Below is a small trained network, with its code and all its weights. Each question gives an input and a class and asks what happens when units are switched off, that is, made to give their printed mean instead of their output.

import numpy as np


def w(rows, s, z=0):
    codes = np.array(rows[::2]) - 128.0
    scale = np.full(codes.shape[1], s)
    scale[-1] = z or s
    return codes * scale


def f(y):
    return y / 2 * (1 + np.tanh(0.7978845608 * (y + 0.044715 * y**3)))


def log_softmax(a):
    a = a - a.max(-1, keepdims=True)
    return a - np.log(np.exp(a).sum(-1, keepdims=True))


def net(x, mask):
    res = np.array(x, float).reshape(1, 5) / 4 @ E
    y = f(res @ A[0][:, :-1].T + A[0][:, -1])
    res = res + np.where(mask, y, B[0][:, -1]) @ B[0][:, :-1]
    return log_softmax(res[-1] @ U[:, :-1].T + U[:, -1])


A, B = {}, {}
E = w([
[158,165,72,169,102,54,211,160,193],'x0',
[191,118,127,222,183,104,135,77,85],'x1',
[135,247,125,124,162,204,85,151,129],'x2',
[129,122,105,119,139,110,130,132,112],'x3',
[175,176,200,114,28,43,105,91,78],'x4',
],0.012)
A[0] = w([
[221,85,118,214,106,139,74,122,58,9],'neuron 1',
[85,118,139,21,79,119,88,179,140,60],'neuron 2',
[99,68,187,122,140,186,73,150,25,106],'neuron 3',
[117,89,131,76,54,167,79,253,147,4],'neuron 4',
[58,83,107,142,254,150,144,139,198,18],'neuron 5',
[91,8,113,108,69,115,202,24,123,30],'neuron 6',
[211,100,138,201,166,186,126,104,98,28],'neuron 7',
],0.0077,0.0036)
B[0] = w([
[158,114,207,89,154,134,157,139,161,216],'neuron 1',
[159,70,155,165,192,98,105,103,149,234],'neuron 2',
[175,85,62,254,38,173,178,216,153,254],'neuron 3',
[194,116,153,72,246,67,174,118,197,211],'neuron 4',
[211,126,194,117,19,51,44,91,99,227],'neuron 5',
[104,243,48,114,171,216,79,62,162,241],'neuron 6',
[150,111,155,16,187,121,217,121,142,199],'neuron 7',
],0.0095,0.0075)
U = w([
[209,121,205,59,1,69,31,43,95,84],'0',
[147,65,187,92,230,105,206,93,160,74],'1',
[143,133,134,134,115,137,125,100,138,251],'2',
[145,117,82,223,70,113,210,173,182,124],'3',
[146,233,104,94,169,231,62,51,121,116],'4',
[26,105,122,130,93,125,149,139,66,108],'5',
],0.0092,0.012)

Each question gives the input, the list of numbers given to net, and the class t.
The units are the neurons (one row each of A and B). Each row of codes is followed by its name. A weight is (code - 128) times the scale printed after its matrix; where a second scale follows, it is the last column's (A, B and U).
mask holds one flag per neuron, in row order. A switched-off neuron (its flag False) gives its mean, the last column of its row in B, instead of its output. The means were averaged over made-up inputs and are rounded, as every weight is.
A unit's drop is (log p(t) with every unit on - log p(t) with that unit switched off) / (log p(t) with every unit on - log p(t) with every unit switched off).
The circuit of an input: a set's keep is (log p(t) with only the set's units on - log p(t) with every unit switched off) / (log p(t) with every unit on - log p(t) with every unit switched off). Starting from all 7 units, units are removed one at a time, each time the one whose removal leaves the highest keep (on an exact tie, the one counted first), for as long as the keep stays at least 0.8.
circuit, biggest first: the units of the circuit, biggest drop first
most important unit: the unit with the biggest drop
top k neurons: the k neurons with the biggest drops, biggest first
drop of u: that unit's drop, to one decimal
input [-5,-3,5,-6,2], class 2: circuit, biggest first -> neuron 6; neuron 3
input [1,-7,-7,3,5], class 1: circuit, biggest first -> neuron 4; neuron 5
input [0,6,-1,0,4], class 1: circuit, biggest first -> neuron 5; neuron 1
input [5,-8,7,6,7], class 1: circuit, biggest first -> neuron 4; neuron 2
input [-1,4,1,-3,-5], class 0: top neuron -> neuron 5
input [-5,0,-6,6,2], class 2: circuit, biggest first -> neuron 3; neuron 6
input [-8,3,-1,-1,6], class 3: top 2 neurons -> neuron 3; neuron 5
input [6,1,2,-5,-7], class 0: top 2 neurons -> neuron 5; neuron 3
input [-3,-8,4,-2,-6], class 1: top 2 neurons -> neuron 4; neuron 2
input [6,7,-8,7,7], class 4: top 3 neurons -> neuron 6; neuron 5; neuron 3
input [2,-2,-4,-2,0], class 4: top 2 neurons -> neuron 3; neuron 6
input [-5,-6,-1,-7,5], class 2: top 2 neurons -> neuron 3; neuron 5
input [3,8,3,-8,6], class 1: circuit, biggest first -> neuron 7; neuron 1
input [-1,4,-7,-2,-3], class 4: most important unit -> neuron 6
input [-8,-7,1,-6,-2], class 3: top 3 neurons -> neuron 3; neuron 7; neuron 1
input [7,-8,-5,-1,-5], class 1: top 2 neurons -> neuron 4; neuron 3
input [6,-6,-2,4,-5], class 1: top 2 neurons -> neuron 3; neuron 4
input [-3,4,7,-8,6], class 2: circuit, biggest first -> neuron 5; neuron 6
input [5,1,-3,-8,6], class 2: top 2 neurons -> neuron 5; neuron 3
input [-6,0,-2,-5,-8], class 0: circuit, biggest first -> neuron 5
input [-4,5,-7,-3,6], class 4: drop of neuron 5 -> 0.2
